Below are the code and all the weights of a small trained network. Each question names an input and a target symbol and asks about switching units off, where a switched-off unit gives its printed mean instead of its output.

import numpy as np


def w(rows, s, z=0):
    codes = np.array(rows[::2]) - 128.0
    scale = np.full(codes.shape[1], s)
    scale[-1] = z or s
    return codes * scale


def f(y):
    return np.maximum(y, 0)


def softmax(a):
    e = np.exp(a - a.max(-1, keepdims=True))
    return e / e.sum(-1, keepdims=True)


def log_softmax(a):
    a = a - a.max(-1, keepdims=True)
    return a - np.log(np.exp(a).sum(-1, keepdims=True))


def net(x, mask):
    ids = ['γζηθλξπφψ'.index(c) for c in x.split()]
    T = len(ids)
    res = E[ids] + P[:T]
    u = 0
    for l in range(2):
        r = res
        for j in range(2):
            rows = slice(2 * j, 2 * j + 2)
            q, k, v = (r @ M[l][rows].T for M in (Q, K, V))
            z = softmax(np.where(np.tri(T) > 0, q @ k.T / 2**0.5, -1e9)) @ v
            o = O[l][rows]
            res = res + np.where(mask[u + j], z, o[:, -1]) @ o[:, :-1]
        u += 2
        y = f(res @ A[l][:, :-1].T + A[l][:, -1])
        res = res + np.where(mask[u : u + 4], y, B[l][:, -1]) @ B[l][:, :-1]
        u += 4
    return log_softmax(res[-1] @ U[:, :-1].T + U[:, -1])


Q, K, V, O, A, B = {}, {}, {}, {}, {}, {}
E = w([
[234,135,157,178,99],'γ',
[187,62,56,6,104],'ζ',
[83,142,73,202,105],'η',
[126,117,74,158,124],'θ',
[193,106,152,135,71],'λ',
[128,95,62,184,162],'ξ',
[143,236,121,151,34],'π',
[164,95,194,145,67],'φ',
[114,42,71,128,107],'ψ',
],0.017)
P = w([
[6,42,208,93,62],'0',
[115,145,199,38,192],'1',
[120,126,170,85,151],'2',
[121,134,154,120,138],'3',
[139,138,133,130,131],'4',
[145,137,115,147,131],'5',
[160,147,98,161,129],'6',
[161,151,78,176,119],'7',
[166,161,64,197,115],'8',
[177,162,43,195,112],'9',
[188,180,26,209,110],'10',
[189,179,1,210,89],'11',
[129,129,92,181,116],'12',
],0.0085)
Q[0] = w([
[123,236,247,45,173],'0.h0',
[155,114,148,130,74],'0.h0',
[160,136,86,161,70],'0.h1',
[152,51,245,79,147],'0.h1',
],0.011)
K[0] = w([
[61,107,217,93,159],'0.h0',
[101,189,195,224,221],'0.h0',
[255,157,56,107,135],'0.h1',
[85,87,224,61,157],'0.h1',
],0.0099)
V[0] = w([
[126,178,140,254,192],'0.h0',
[53,89,119,143,160],'0.h0',
[220,174,141,120,155],'0.h1',
[220,8,133,108,238],'0.h1',
],0.009)
O[0] = w([
[125,135,223,173,210,55],'0.h0',
[90,61,176,205,88,9],'0.h0',
[98,163,201,76,110,168],'0.h1',
[134,255,120,201,138,161],'0.h1',
],0.0098,0.0015)
A[0] = w([
[160,254,208,139,5,131],'0.n0',
[119,67,20,8,117,152],'0.n1',
[35,92,21,102,120,110],'0.n2',
[198,162,105,49,179,254],'0.n3',
],0.0052,0.0032)
B[0] = w([
[224,64,167,104,127,185],'0.n0',
[104,202,95,96,96,255],'0.n1',
[187,111,98,133,57,203],'0.n2',
[96,141,140,249,125,210],'0.n3',
],0.011,0.0084)
Q[1] = w([
[140,91,132,130,47],'1.h0',
[100,117,86,80,163],'1.h0',
[101,185,75,174,146],'1.h1',
[4,136,70,124,121],'1.h1',
],0.012)
K[1] = w([
[117,141,149,123,128],'1.h0',
[77,207,129,1,141],'1.h0',
[104,188,129,214,125],'1.h1',
[110,153,100,86,213],'1.h1',
],0.0077)
V[1] = w([
[209,133,189,127,124],'1.h0',
[135,128,132,137,196],'1.h0',
[143,126,162,1,205],'1.h1',
[199,139,181,186,143],'1.h1',
],0.0076)
O[1] = w([
[53,64,85,38,99,133],'1.h0',
[66,112,40,162,2,64],'1.h0',
[198,81,97,112,71,5],'1.h1',
[219,254,190,99,188,79],'1.h1',
],0.0076,0.015)
A[1] = w([
[29,65,40,119,176,25],'1.n0',
[100,71,171,205,207,220],'1.n1',
[160,213,172,64,68,44],'1.n2',
[115,2,71,193,98,5],'1.n3',
],0.0069,0.0029)
B[1] = w([
[168,124,197,48,188,207],'1.n0',
[35,97,169,83,115,253],'1.n1',
[63,1,60,138,185,186],'1.n2',
[218,108,194,222,177,222],'1.n3',
],0.0084,0.0069)
U = w([
[138,200,216,102,56,142],'γ',
[188,103,56,205,3,254],'ζ',
[119,5,57,171,199,34],'η',
[133,86,114,189,55,108],'θ',
[230,140,152,139,106,149],'λ',
[5,109,125,209,34,39],'ξ',
[222,77,96,8,208,73],'π',
[140,88,137,55,65,174],'φ',
[182,56,70,247,93,89],'ψ',
],0.0062,0.0059)

Each question gives the input, a string of symbols that net reads in full, and the target symbol t.
The units are the heads (2 rows each of Q, K, V and O) and the neurons (one row each of A and B). Each row of codes is followed by its name. A weight is (code - 128) times the scale printed after its matrix; where a second scale follows, it is the last column's (O, A, B and U).
mask holds one flag per unit, layer by layer, with each layer's heads first. A switched-off unit (its flag False) gives its mean, the last column of its rows in O or B, instead of its output. The means were averaged over made-up inputs and are rounded, as every weight is.
A unit's drop is (log p(t) with every unit on - log p(t) with that unit switched off) / (log p(t) with every unit on - log p(t) with every unit switched off).
The circuit of an input: a set's keep is (log p(t) with only the set's units on - log p(t) with every unit switched off) / (log p(t) with every unit on - log p(t) with every unit switched off). Starting from all 12 units, units are removed one at a time, each time the one whose removal leaves the highest keep (on an exact tie, the one counted first), for as long as the keep stays at least 0.8.
units of the circuit, in order: the units of the circuit, biggest drop first
unit that matters most: the unit with the biggest drop
top k neurons: the k neurons with the biggest drops, biggest first
k most important neurons of layer l: the k neurons of layer l with the biggest drops, biggest first
which heads matter: for each layer, one digit per head in row order, 1 if its drop is at least 0.15 and else 0, layers parted by /
input ζ θ ξ γ ξ ζ γ, target η: which heads matter : 10 / 11
input ζ ξ λ ζ ζ ψ, target ζ: top 2 neurons : 0.n2; 1.n1
input η ζ ζ ζ θ ξ θ ξ ζ η λ, target γ: 2 most important neurons of layer 1 : 1.n1; 1.n2
input ζ ζ φ ζ ξ η π ξ ζ π θ π γ, target η: 3 most important neurons of layer 0 : 0.n2; 0.n1; 0.n0
input ζ ξ η ζ ξ ψ ψ η ζ η ξ ψ, target ξ: most important neuron of layer 1 : 1.n1
input ζ ψ ζ ζ θ ζ λ ζ ξ θ π γ ζ, target γ: which heads matter : 11 / 00
input ψ η η γ θ ζ λ, target ξ: top 2 neurons : 0.n1; 0.n2
input γ π ξ ξ η θ π η, target π: units of the circuit, in order : 0.h1; 1.n0
input ζ γ ζ θ ξ φ λ γ ψ, target γ: units of the circuit, in order : 1.h1; 0.h1
input ζ ξ η ξ η ξ γ η ζ ξ γ η ζ, target γ: units of the circuit, in order : 0.h0; 1.h1; 0.n3; 0.h1
input ζ π η, target π: top 2 neurons : 1.n0; 0.n3
input ζ η λ ψ π θ ζ η ζ ξ, target ζ: which heads matter : 10 / 00
input ξ λ γ ζ ξ ξ ξ, target ξ: which heads matter : 11 / 10
input φ ζ φ ψ ζ η γ γ η, target γ: units of the circuit, in order : 0.h0; 1.h1
input λ π ζ ζ ζ, target ζ: which heads matter : 10 / 00
input ξ η λ π η ξ ζ θ ζ φ, target λ: unit that matters most : 0.n0
input ζ π η η η ζ ξ ξ η γ ψ, target γ: 2 most important neurons of layer 0 : 0.n2; 0.n0
input ψ ζ ψ θ ξ λ λ, target ξ: units of the circuit, in order : 0.h0; 0.n2; 1.h1; 1.n1
input λ ξ ζ η, target ζ: units of the circuit, in order : 0.h0; 0.n2; 1.n1
input η λ π ψ, target π: 2 most important neurons of layer 1 : 1.n0; 1.n1
input λ ξ γ ζ ξ η π φ ψ η λ γ η, target γ: unit that matters most : 0.h0
input π γ ζ ψ γ ψ ζ ζ λ, target ψ: top 4 neurons : 0.n2; 0.n0; 1.n3; 0.n1
input ζ ψ η ζ γ ξ ζ φ, target η: top 2 neurons : 0.n2; 0.n0
input π η η π γ π γ, target ψ: top 3 neurons : 1.n3; 0.n2; 0.n1
input ψ φ γ ζ ζ ζ ψ γ, target ξ: 2 most important neurons of layer 0 : 0.n3; 0.n1
input γ γ ξ ψ ζ η γ ζ γ φ, target π: which heads matter : 01 / 01
